In the rows, zero is written as 128.
Known rows:
gofa: [135 104 143 146 110 126 124 144 133 116 109  96 167 123 129 116 167 159
 144 114 101 120 124 116  85 116 125 132 114 148 128 178 144 115]
kifos: [123 117 128 130 118 130 132 147 133 121 138 127 120 126 142 113 172 126
 132 138 117 140 121 130 128 107 102 134 127 128 120 174 138 125]
drudo: [142 127 131 132 116 132 137 133 134 120 157 137 118 115 137 115 166 136
 123 144 120 133 125 134 137 122 102 132 129 125 109 173 144 142]
stagil: [132 131 133 137 111 134 125 136 135 119 165 145 116 116 128 110 158 140
 115 149 119 138 123 125 140 128 101 132 128 129 115 180 146 153]
retrem: [172 146 137 131 144 125 164 116 111 130 109 129 141 124 133 167 144 132
 122 114 140 114 145 132 105 119 157 119 134 120 111  67 103 132]
trustin: [111 128 118 114 130 130 113 135 132 130 125 109 124 131 131 129 103 119
 134 124 143 139 119 141 139 122 123 130 127 130 137 120 127 108]
robrem: [129 133 141 127 150 123 134 136 116 122  93 128 132 137 124 152 143 130
 120 112 132 127 145 115  89 112 154 115 123 130 128  99 107 120]
kelik: [133 131 115 129 150 137 161  91 136 135 108 124 122 115 143 128 134 135
 148 126 131  86 131 153 173 148 151 120 123 126 131  86 133 121]
klopin: [150 114 148 179 110 120 125 135 133 147  93  85 178 135 116 157 117 175
 118  93 114 117 119  98  43 158 168 131 123 149 120 107 123 122]
stikle: [123 133 126 118 118 124 113 124 134 138 138 120 120 134 120 123  93 113
 135 130 127 132 116 145 144 140 123 133 134 131 128 121 132 128]
sonil: [119 126 128 112 134 118 122 123 119 118 113 117 147 127 123 131 109 119
 146 119 130 124 137 124 133 114 131 127 128 138 155 119 125 112]
bratim: [111 128 120 120 126 125 117 136 130 136 127 114 130 139 132 127 100 116
 133 129 133 140 120 137 135 121 121 139 132 126 142 118 125 109]
stugik: [133 132 118 106 140 118 109 126 121 117 110 119 144 134 127 125 117 121
 138 118 131 120 135 130 134 117 132 123 119 131 146 119 123 113]
kludo: [125 136 118 124 117 124 114 121 131 135 145 124 125 127 121 124  92 121
 130 131 138 137 119 136 149 144 122 132 136 126 134 120 133 132]
pubrimem: [ 93 126 111 146 139 136 139 108 148 150 127 135  91 126 140 110 123 126
 131 142 121 109 114 138 169 165 130 134 129 127 137 111 144 127]
desanak: [123 131 118 124 118 123 115 123 131 137 140 119 123 128 125 127  99 114
 134 129 135 136 118 137 148 138 122 132 136 126 132 121 132 125]
kluston: [112 127 120 117 122 118 114 136 131 131 124 109 120 139 127 123 111 106
 144 127 129 139 114 147 134 123 121 135 131 131 140 117 130 117]

Facts:
vama η klasto; bubedrin η pulistik; bubedrin η klopin; lafa η fliboska; belal η bratim; belal η trede
plotrar η vebrostun; plotrar η sasu; plotrar η pabroka; grizaska η plotik; grizaska η stadeklin; grizaska η siflim
debe η plesal; debe η flaga; debe η skasis; nizos η sipan; nizos η trubriro; stagil η trustes
raplotar η klodo; teskan η fliboska; teskan η bresur; goklol η robrem; goklol η dizam; gradun η grolon
gradun η klamim; dimule η siflim; branos η disom; branos η klopin; branos η kletol; stuplivuk η klaski
mosu η zufus; mosu η sasu; mosu η katri; mosu η dreklivar; gofa η brologrin; gofa η klopin
gofa η sketrar; fadol η pubrimem; fadol η rarel; kena η vupel; kena η skinulun; milir η pubrimem
skupo η tabuk; flipel η brufan; stoflo η grubem; stoflo η zeplur; stoflo η zetribre; robrar η kludo
robrar η fopar; robrar η flikunek; robrar η stikle; robrar η foples; ridor η stadeklin; ridor η vefura
ridor η kogisis; feston η vevem; mozar η stilak; lovum η didro; moban η vemus; moban η klikek
moban η siflim; stobral η neban; stobral η labifo; stobral η zeplur; stobral η kubrek; trinan η piplom
trinan η gatus; trinan η drevum; gekle η siflim; zitratas η klopin; zitratas η flosur; valel η klikek
valel η greskor; valel η didro; fite η stugik; luvuk η fleflen; luvuk η dradur; luvuk η skasis
drudo η tabuk; drudo η skope; skeples η pabroka; logruk η rosi; logruk η trasatrak; trupok η sipan
trupok η piplom; fuso η trustes; fuso η flubos; klegu η fliboska; klegu η pulistik; klegu η zufus
klegu η stigobrak; klegu η katri; fubra η dradur; pezivin η gatus; pezivin η bresur; malarer η nikem
malarer η vomubram; malarer η didro; flanostu η kebrom; flanostu η vomubram; kifos η nivoplo; stami η klasto
stami η dribruzek; sazu ε gasuk; notem ε klasto; notem ε bratim; notem ε kluklu; sadrok ε klagraflon
pladras ε teskan; sasu ε neban; sasu ε klagraflon; skinulun ε kludo; skinulun ε sazu; labifo ε skeples
lafa ε kelik; belal ε kelik; trubriro ε kelik; stigobrak ε fleflen; debe ε gasuk; klasto ε didro
grolon ε mozar; suluta ε dimule; suluta ε skasis; kluklu ε stami; kluklu ε brestumur; kluklu ε klegu
stagil ε mozar; trezanir ε klasto; nugam ε belal; plepas ε milir; kletol ε klagraflon; kletol ε gradun
trafol ε dofor; trafol ε drudo; trafol ε zeplur; piplom ε flanun; piplom ε gradun; pubrimem ε teskan
pubrimem ε klagraflon; klopin ε flanostu; flubos ε gekle; flubos ε ploskis; gradun ε teskan; trasatrak ε klagraflon
dimule ε greskor; branos ε zerem; branos ε didro; bezuk ε lafa; stuplivuk ε fite; skope ε kletol
gatus ε teskan; gatus ε robrar; zustem ε flanun; zustem ε klagraflon; zustem ε bratim; zeplur ε flanun
zeplur ε klagraflon; desanak ε goklol; mekle ε belal; mekle ε klagraflon; kere ε pubrimem; kena ε gradun
skasis ε tazom; skasis ε kelik; skasis ε skeples; milir ε teskan; bresur ε zeplur; skupo ε zitratas
plodrur ε teskan; klamim ε droses; funes ε vomubram; stoflo ε dregun; kludo ε milir; ploskis ε fite
robrar ε logruk; dribruzek ε stobral; dribruzek ε stigobrak; ridor ε dregun; ridor ε malarer; pabroka ε flosur
mozar ε teskan; lovum ε teskan; bromi ε grolon; dradidrus ε sasu; gekle ε pladras; gekle ε klamim
zerem ε droses; zerem ε milir; stezek ε mozar; pulistik ε belal; pulistik ε teskan; klodo ε dreklivar
stadeklin ε klagraflon; zetribre ε zeplur; zitratas ε malarer; drudo ε trubriro; dofor ε stobral; topos ε kere
topos ε trede; skeples ε neban; skeples ε mozar; kubrek ε fopar; kubrek ε neban; kubrek ε milir
logruk ε didro; logruk ε kletol; klagraflon ε teskan; tabuk ε klopin; flosur ε teskan; trupok ε trede
fuso ε gipu; klegu ε trubriro; klegu ε malarer; plesal ε flanun; fubra ε dofor; pezivin ε fliboska
pezivin ε mozar; fliboska ε pladras; fliboska ε vupel; nivoplo ε grubem; nivoplo ε fuso; stikle ε bratim
stikle ε trezanir; vomubram ε didro; voflim ε klikek; fleflen ε klikek; bekel ε teskan; bekel ε didro
stegre ε sasu; stegre ε lovum; malarer ε teskan; retrem ε kelik; gasuk ε kelik; flanostu ε nikem
flanostu ε greskor; brufan ε gradun; brufan ε klamim; kelik ε teskan; kelik ε klagraflon; vupel ε teskan
vupel ε trubriro; vupel ε mozar; zufus ε gipu; zufus ε gasuk; zufus ε kelik; flikunek ε kelik
flikunek ε trede; flikunek ε didro; disom ε robrar; gregek ε neban; flanun ε klagraflon; fakopler ε stoflo
stami ε pladras; stami ε neban; stigobrak Ψ funes; klasto Ψ stoflo; klasto Ψ kelik; kluklu Ψ klegu
kluklu Ψ suluta; nizos Ψ stegre; nizos Ψ stugik; nizos Ψ labifo; stagil Ψ fubra; trezanir Ψ fliboska
trezanir Ψ vemus; goki Ψ grolon; goki Ψ tazom; goki Ψ vefura; nikem Ψ vomubram; nikem Ψ vupel
trafol Ψ mozar; trafol Ψ tabuk; teskan Ψ kluston; teskan Ψ drevum; sketrar Ψ lovum; trasatrak Ψ stadeklin
dimule Ψ stegre; dimule Ψ vebrostun; dimule Ψ labifo; branos Ψ gatus; branos Ψ plepas; rarel Ψ vebrostun
rarel Ψ stadeklin; dudan Ψ gatus; dudan Ψ sonil; dudan Ψ bubedrin; kere Ψ dizam; milir Ψ droses
skupo Ψ sonil; plodrur Ψ desanak; plodrur Ψ mosu; flipel Ψ raplotar; zinobi Ψ trinan; zinobi Ψ pledra
zinobi Ψ robrem; zinobi Ψ sasu; dribruzek Ψ kluston; dribruzek Ψ fluzon; ridor Ψ fakopler; ridor Ψ vebrostun
feston Ψ vemus; feston Ψ vefura; feston Ψ bubedrin; feston Ψ funes; bromi Ψ pledra; bromi Ψ brologrin
bromi Ψ nivoplo; dradidrus Ψ sadrok; dradidrus Ψ stuplivuk; dradidrus Ψ kluston; gekle Ψ pledra; stezek Ψ zerem
stezek Ψ fakopler; pulistik Ψ nivoplo; pulistik Ψ kubrek; zetribre Ψ klikek; zetribre Ψ kubrek; rosi Ψ brologrin
rosi Ψ trustin; rosi Ψ flosur; topos Ψ lafa; katri Ψ gofa; katri Ψ logruk; kogisis Ψ desanak
kogisis Ψ kludre; plesal Ψ sadrok; plesal Ψ dradur; plesal Ψ klikek; plesal Ψ mekle; plesal Ψ stikle
vevem Ψ stugik; vevem Ψ bresur; vevem Ψ droses; vevem Ψ duder; pezivin Ψ klodo; bratim Ψ plotik
voflim Ψ fakopler; voflim Ψ robrar; voflim Ψ brologrin; voflim Ψ vomubram; voflim Ψ fite; fleflen Ψ piplom
fleflen Ψ flikunek; fleflen Ψ raplotar; bekel Ψ kludo; stilak Ψ kelik; flanostu Ψ pledra; flanostu Ψ gradun
flanostu Ψ raplotar; brufan Ψ stuplivuk; brufan Ψ skope; foples Ψ robrar; foples Ψ stoflo; foples Ψ gasuk
foples Ψ klamim; sazu σ a; notem σ c; sadrok σ b; pladras σ a; sasu σ a
vama σ c; skinulun σ a; labifo σ a; brestumur σ a; bubedrin σ a; lafa σ b
belal σ a; trubriro σ a; plotrar σ a; stigobrak σ a; grizaska σ c; debe σ a
klasto σ a; grolon σ c; suluta σ b; kluklu σ a; nizos σ a; stagil σ a
trede σ b; trezanir σ b; nugam σ c; siflim σ a; plepas σ c; goki σ a
kletol σ a; grubem σ a; nikem σ c; trafol σ b; raplotar σ b; teskan σ a
sketrar σ b; piplom σ b; pubrimem σ a; klopin σ b; goklol σ c; flubos σ a
gradun σ a; klaski σ b; trasatrak σ b; dimule σ a; branos σ a; rarel σ b
bezuk σ b; dudan σ a; stuplivuk σ c; skope σ b; gatus σ a; zustem σ a
sonil σ c; zeplur σ a; mosu σ b; desanak σ a; fopar σ a; gofa σ c
mekle σ a; kere σ a; fadol σ c; kena σ a; skasis σ a; milir σ b
bresur σ a; skupo σ b; plodrur σ a; klamim σ a; funes σ a; flipel σ b
stoflo σ a; kluston σ a; stugik σ c; kludo σ a; ploskis σ b; fluzon σ a
trustin σ a; neban σ c; robrem σ b; robrar σ b; zinobi σ a; flaga σ c
dribruzek σ a; ridor σ b; feston σ c; pabroka σ a; pledra σ a; mozar σ a
lovum σ a; bromi σ a; moban σ a; tazom σ a; vefura σ a; stobral σ b
dradidrus σ a; trinan σ c; gekle σ a; zerem σ a; plotik σ c; stezek σ a
pulistik σ a; klodo σ a; stadeklin σ b; zetribre σ b; zitratas σ a; valel σ a
greskor σ b; fite σ a; sipan σ a; didro σ a; luvuk σ a; drudo σ a
rosi σ a; dofor σ b; topos σ b; katri σ b; brologrin σ a; skeples σ c
kubrek σ a; logruk σ c; klagraflon σ a; tabuk σ b; kludre σ b; flosur σ b
trupok σ a; fuso σ a; vebrostun σ a; droses σ c; klikek σ a; klegu σ c
kogisis σ a; kebrom σ b; plesal σ a; vevem σ a; fubra σ a; pezivin σ c
fliboska σ b; nivoplo σ a; stikle σ a; vomubram σ a; bratim σ a; voflim σ c
fleflen σ a; bekel σ b; stegre σ c; malarer σ a; retrem σ b; stilak σ b
gasuk σ b; gipu σ a; flanostu σ b; brufan σ b; dregun σ a; kelik σ c
vupel σ a; drevum σ c; zufus σ a; foples σ b; flikunek σ a; dizam σ c
disom σ a; kifos σ a; gregek σ c; dreklivar σ a; dradur σ a; flanun σ a
trustes σ a; vemus σ a; fakopler σ b; stami σ a; duder σ a

Rows:
No name comes twice in this set of rows, the named rows included.
[132 139 131 124 124 121 109 112 119 118 139 133 142 116 105 127  90 136
 129 129 133 124 137 119 149 140 130 125 131 140 148 125 133 143] : grolon
[146 123 143 118 121 126 131 126 129 105 135 140 129 119 124 110 167 134
 138 134  98 116 134 131 127 115 115 123 120 137 120 179 141 146] : stuplivuk
[141 137 144 129 141 126 136 123 124 128 111 144 133 137 117 150 113 132
 108 119 119 118 141 116  91 132 154 121 127 130 113  94 111 137] : zetribre
[121 116 143 125 131 128 142 139 122 104 127 136 147 116 134 120 162 140
 134 135 110 126 140 113 119  98 111 133 122 136 131 176 133 124] : feston
[142  98 122 133 155 136 149 108 132 143  94 153 126 142 141 140 109 118
 121 108 112  93 142 101 103 154 165 108 132 117 111 114 113 123] : stadeklin
[150 123 151 149 138 128 158 135 120 113 126 160 129 115 132 142 192 145
 108 131 112 124 150  97  88 114 132 119 126 130 103 156 124 149] : skupo
[140 109 136 167  91 136 123 139 147 135 142  96 146 119 130 116 153 168
 128 123 106 133 106 123 103 144 113 139 124 141 112 179 153 130] : zitratas
[121 127 121 128 120 125 121 120 129 135 145 120 127 121 124 129  90 118
 135 129 136 139 121 129 144 141 122 129 141 129 141 124 135 125] : funes
[107 112 119 119 120 127 122 130 122 135 133 115 132 129 127 127 101 102
 147 120 146 144 122 125 143 121 124 131 137 124 148 124 124 113] : vemus
[141 142 143 134 139 120 136 126 119 129 110 146 129 138 117 147 121 132
 110 123 120 119 141 115  93 134 153 125 129 129 119  94 113 144] : brufan
[119 113 112 125 137 129 130 111 148 145 130 129 117 138 141 122  73 116
 134 129 111 113 119 133 145 156 127 131 137 127 125 134 138 113] : zustem
[115 100 108 124 146 133 137 104 156 150 121 135 112 140 149 121  62 109
 135 128  98  97 115 131 148 164 129 131 141 127 123 141 141 105] : flanun
[ 92 137 133 156 119 134 137 147 140 128 131 128  96 121 138  98 225 145
 131 154 117 132 113 142 144 122 110 143 115 132 132 150 147 139] : teskan

Now the same elements, written a new way:
Known rows:
plodrur: [134 124 130 122 131 124 130 127 132 127 128  97 135 127 126 124 136 126
 122 124 124 127 106 128 123 129 109 138 136 123 121 135 125 108 125]
stuplivuk: [122 117 139 173 128 132 129 125 140 140 117 142 119 137 125 121 120 134
 139 114 155 122 140 166 147 117 134  94 109 127 142 122 124 153 110]
ploskis: [119 133 120 130 129 127 127 135 113 134 135 133 126 124 115 131 127 147
 124 146 103 126 128 122 129 135 133 120 124 127 124 122 129 116 131]
zerem: [130 127 124 120 125 127 125 127 122 127 125 122 136 123 117 125 123 137
 126 132 129 123 113 125 131 130 111 139 137 126 132 136 131 165 130]
stezek: [139 127 127 118 131 126 127 124 135 124 124 111 137 130 122 118 134 139
 121 117 115 129 103 129 125 131 117 133 145 127 119 136 131 156 133]
brestumur: [128 132 129 116 123 125 128 126 117 124 133 111 131 129 125 119 112 123
 129 128 125 126 120 126 123 128 118 146 119 123 126 129 126 129 126]
notem: [136 109 135 160 138 126 132 113 150 134 112 142 131 146 137 133 135 123
 138 126 159 125 124 147 143 118 122 102 134 130 132 121 124 176 113]
nivoplo: [123 136 134 130 139 140 125 129 113 124 120 134 133 125 127 132 140 117
 115 132 139 123 130 112 139 128 115 134 145 130 134 136 133 111 134]
fleflen: [128 126 144 126 147 143 132 118 119 123 130 170 141 126 138 123 132  90
 110 157 125 133 152 125 119 133 131 126 119 128 120 124 138  94 140]
klegu: [135  97 101 142 100 113 122 111 173 132 128  47 116 147 126 144 202 140
 176  98 154 134 142 174 112 107 157 112 117 126 134 143 129 140 117]
dizam: [125 123 152 156 136 136 129 121 130 132 116 193 122 142 137 143 117 105
 132 138 163 127 146 134 142 118 137 101 121 133 133 108 128 208 123]
pezivin: [139 108 121 156 123 121 131 111 152 138 119  92 125 149 134 121 172 134
 151 116 146 127 127 171 128 114 134  99 129 123 129 130 128 170 115]
vemus: [123 136 118 120 133 133 130 145 170 119 126 160 114 107 145 154  59 127
 127  83 136 135 152 106 149 135 128 135 125 139 128 127 110 120 120]
belal: [135 133 110 114 115 121 128 122 124 130 130  89 130 127 123 100 127 140
 134 120 114 124 119 154 120 130 115 137 120 119 143 133 127 125 125]
mekle: [124 125 127 132 130 132 128 130 118 128 127  93 133 124 124 118 140 130
 121 127 142 122 117 125 135 127 113 139 138 125 133 137 133  74 123]
stugik: [121 121 157 155 133 132 127 126 139 129 113 202 127 136 143 137 107 121
 134 140 164 129 136 134 144 117 143 104 123 135 137 108 133 231 121]
trafol: [129 120 112 134 139 123 135 123 129 130 132 118 137 129 137 117 165 139
 115 145 113 130 128 126 122 135 135 131 150 126 116 129 135  64 130]

Rows:
No name comes twice in this set of rows, the named rows included.
[120 141 130 120 131 133 131 137 163 121 128 156 119 111 138 152  84 121
 122 112 137 132 151 104 142 132 124 131 120 134 134 125 112 132 126] : vefura
[141 121  83 133 124 114 130 136 162 133 126 123 122 120 122 101  95 183
 129  96  86 130 114 151 136 139 139 122 156 130 128 138 127 109 123] : ridor
[127 120 134 150 137 132 129 133 163 128 114 195 112 132 154 144  41 115
 136  87 175 132 149 131 156 122 145 108 128 144 121 112 122 178 109] : plotik
[132 143 120 107 121 126 130 123 125 125 131 102 125 124 138 121 132 122
 129 132 134 126 127 122 123 128 115 146 118 123 145 127 124 135 126] : tazom
[123 106 140 114 123 130 129 122 160 116 143 114 130 119 140 176 200  94
 139 129 141 147 172 108 102 125 158 138 114 130 112 137 131  75 141] : stigobrak
[130 128 124 109 134 130 122 138 130 122 120 158 130 122 133 137  67 122
 125 100 149 129 119  94 140 132 111 144 152 137 115 133 129 147 128] : vomubram
[128 121 131 104 125 128 118 125 107 120 134  88 130 131 129 162 166 100
 141 123 155 133 132  93 112 123 126 147 144 134 109 144 133  96 138] : sasu
[128 133 142 126 138 135 129 142 147 121 129 156 121 121 132 138  71 121
 119  97 121 134 134 113 134 135 133 129 129 137 110 126 117 107 128] : kogisis
[134 111 133 151 128 123 130 117 149 131 107 148 132 143 147 127 132 134
 140 130 166 124 113 147 145 116 131 120 150 133 145 119 137 218 117] : stegre
[136 107 137 154 146 135 132 110 165 130 112 198 133 147 153 118 127 108
 130 127 143 137 153 160 131 122 154  98 130 135 122 121 145 172 129] : voflim

The same elements again, as new rows of numbers:
Known rows:
grizaska: [148 114 171 140 190 118 177 140 142 119 132 175 182 144 124 200  74 112
 100 116 144 141 102 137 124 118 150  57 157  81 150 167  94 125 146 194
  63]
milir: [153 137 157 154 107  90 137 131 133  85 134 150 165 123  78 161  74 122
 150 135 101 153 114 141 122 115 141 105 122 110 139 129  95 168 129 160
  80]
nizos: [159 131 167 155 116  92 125 132 137  90 133 139 154 120  79 169  74 119
 157 130 101 164 114 135 109 127 135 105 129 114 139 133  96 167 125 154
  78]
desanak: [135 130 153 148  97  99 160 133 134  88 138 157 161 137  78 152  81 114
 132 133 108 142 110 156 131 110 145 113 135 127 149 122 102 185 118 144
  79]
grubem: [144 112 125 142  71  94 148 126 135  78 149 150 154 145  64 133  79 104
 138 148  99 142  99 147 147  96 155  89 132 119 174 112  82 187 121 113
  78]
zufus: [ 84 139 184 138  63 153 193 117 150  99 116 175 119 138  51 135  93 109
 137 140 101 162 163 155 148  87 187 113 139 124 119 135 107 233 118 116
  83]
klikek: [ 85 123 164 123 103 117 188 131 131 100 116 150 190 152 113 134  90  84
  82 116 137  80  81 168 239  96 188 105 135  99 170 127  80 149 118 143
  89]
bromi: [142 141 155 144  95  98 149 136 138  91 131 161 156 135  71 143  69 109
 138 138 117 148 107 154 131 104 148 110 129 119 145 129  97 182 120 155
  82]
stikle: [136 133 133 141  75  90 162 132 137  84 145 172 163 148  68 133  73 109
 131 149 112 140  94 159 141  94 148 112 136 132 162 105  96 198 113 132
  79]
sazu: [137 127 154 146  97 101 152 131 137  88 135 151 158 134  75 149  77 112
 134 140 107 145 110 150 136 105 150 104 132 119 150 126  93 181 122 145
  80]
kogisis: [118 126 148 139  98 113 174 137 131  88 124 157 166 142  78 134  73  94
 104 126 127 113 101 166 167  88 169  96 128 108 159 140  86 163 129 153
  87]
flaga: [157 131 124 129 100 106 174 124 147 102 158 228 150 177  78 150  70 104
 138 149 134 164  98 131 123  94 158  63 163 105 180 110 101 181 127 119
  57]
notem: [156 135 145 133 124 110 177 127 147 111 148 221 154 164  88 166  74 111
 136 139 134 168 104 133 110 100 152  68 162 104 162 128 106 177 131 145
  60]
foples: [141 138 132 140  69  93 154 128 131  77 139 171 162 146  63 128  72 110
 141 147 107 140 104 151 151  93 156 103 125 113 159 110  89 182 124 133
  80]
plotik: [126 130 143 133 138 131 214 128 140 102 136 214 178 169 107 155  80  96
  79 130 158 119 100 147 147  86 183  61 166  99 181 154  92 161 134 149
  64]
bresur: [102 137 164 137  65 127 183 122 143  95 128 179 137 144  60 134  89 110
 134 143 106 152 134 157 149  90 172 116 141 131 137 118 104 223 111 119
  81]
gipu: [137 115 150 147  95 101 148 129 136  85 138 142 157 133  74 151  80 112
 135 138 101 144 111 147 139 107 155  95 133 116 154 128  86 179 126 134
  81]

Rows:
No name comes twice in this set of rows, the named rows included.
[137 129 150 149  92  98 154 127 133  84 140 151 164 131  76 150  84 119
 139 139 100 145 110 149 143 101 153 101 127 115 144 126  90 180 127 145
  81] : ploskis
[ 89 116 141 125  96 128 205 138 133  92 119 157 181 153  84 121  73  83
  68 133 142  82  95 186 210  69 185  91 131 103 167 140  76 166 127 163
  89] : siflim
[135 116 171 148 146 106 161 133 140 102 120 129 197 115  95 170  71 115
  92 134 113 125  94 165 153 115 169 107 135 107 150 148  79 163 129 188
  80] : lovum
[ 83 163 172 113  65 188 166 105 156  73 132 130 145 157  46 138  67 117
 153 133  80 148 146 191 132 131 164 118 156  78 131 152 108 213 132 114
  64] : dreklivar
[145 128 160 155 110  93 145 128 134  84 140 141 172 124  86 171  82 126
 142 135  94 151 112 144 130 119 140 110 130 119 141 123  95 175 125 154
  77] : raplotar
[167 128 151 140 139 104 158 127 146 109 150 203 155 156  93 181  75 117
 145 136 125 177 107 121  98 116 145  64 162 100 159 132 104 163 134 144
  56] : vama
[137 130 123 141  65  94 154 132 137  79 145 175 156 153  60 123  67 100
 134 153 114 137 101 157 148  91 156 106 134 125 171  99  92 193 116 123
  77] : skasis
[171 129 159 158 124  76 117 136 135  88 142 134 166 121  86 175  73 123
 156 135  94 164 102 136 101 135 125 108 130 119 146 124  96 164 122 157
  76] : luvuk
[108 139 170 138  76 127 177 125 144  95 123 169 138 139  59 139  82 111
 134 140 110 153 137 154 143  93 169 114 135 123 131 129 103 213 118 134
  83] : disom
[111 168 137 110  70 144 155 121 152  65 151 134 178 173  72 132  49 113
 152 154 101 127  93 199 135 129 121 120 155  88 149 133 100 197 123 150
  62] : klodo
[143 135 124 138  60  89 155 132 136  81 147 181 157 154  61 120  69 102
 137 151 113 139  89 157 150  91 152 106 133 126 171 100  93 194 112 121
  78] : zeplur
[129 116 172 144 145 109 162 143 133  99 116 127 181 120  98 165  75 104
 100 118 125 117 101 164 156 104 152  94 126  98 144 164  81 140 135 196
  86] : gekle
[132 131 199 155 126 120 140 127 145  99 121 131 143 112  83 184  88 127
 154 124  89 176 147 136 108 133 149 111 134 116 114 147 100 185 127 152
  79] : plotrar
[132 152 154 130  75  96 150 127 134  93 127 181 157 147  77 130  80  97
 143 133 119 135  91 148 169 102 162 117 130 113 158 110  97 180 112 131
  83] : dribruzek
[119 128 145 140  91 108 176 131 133  84 132 158 175 142  78 137  76 108
 113 137 115 119 107 162 174  88 167 100 127 109 154 126  85 172 129 154
  85] : kebrom

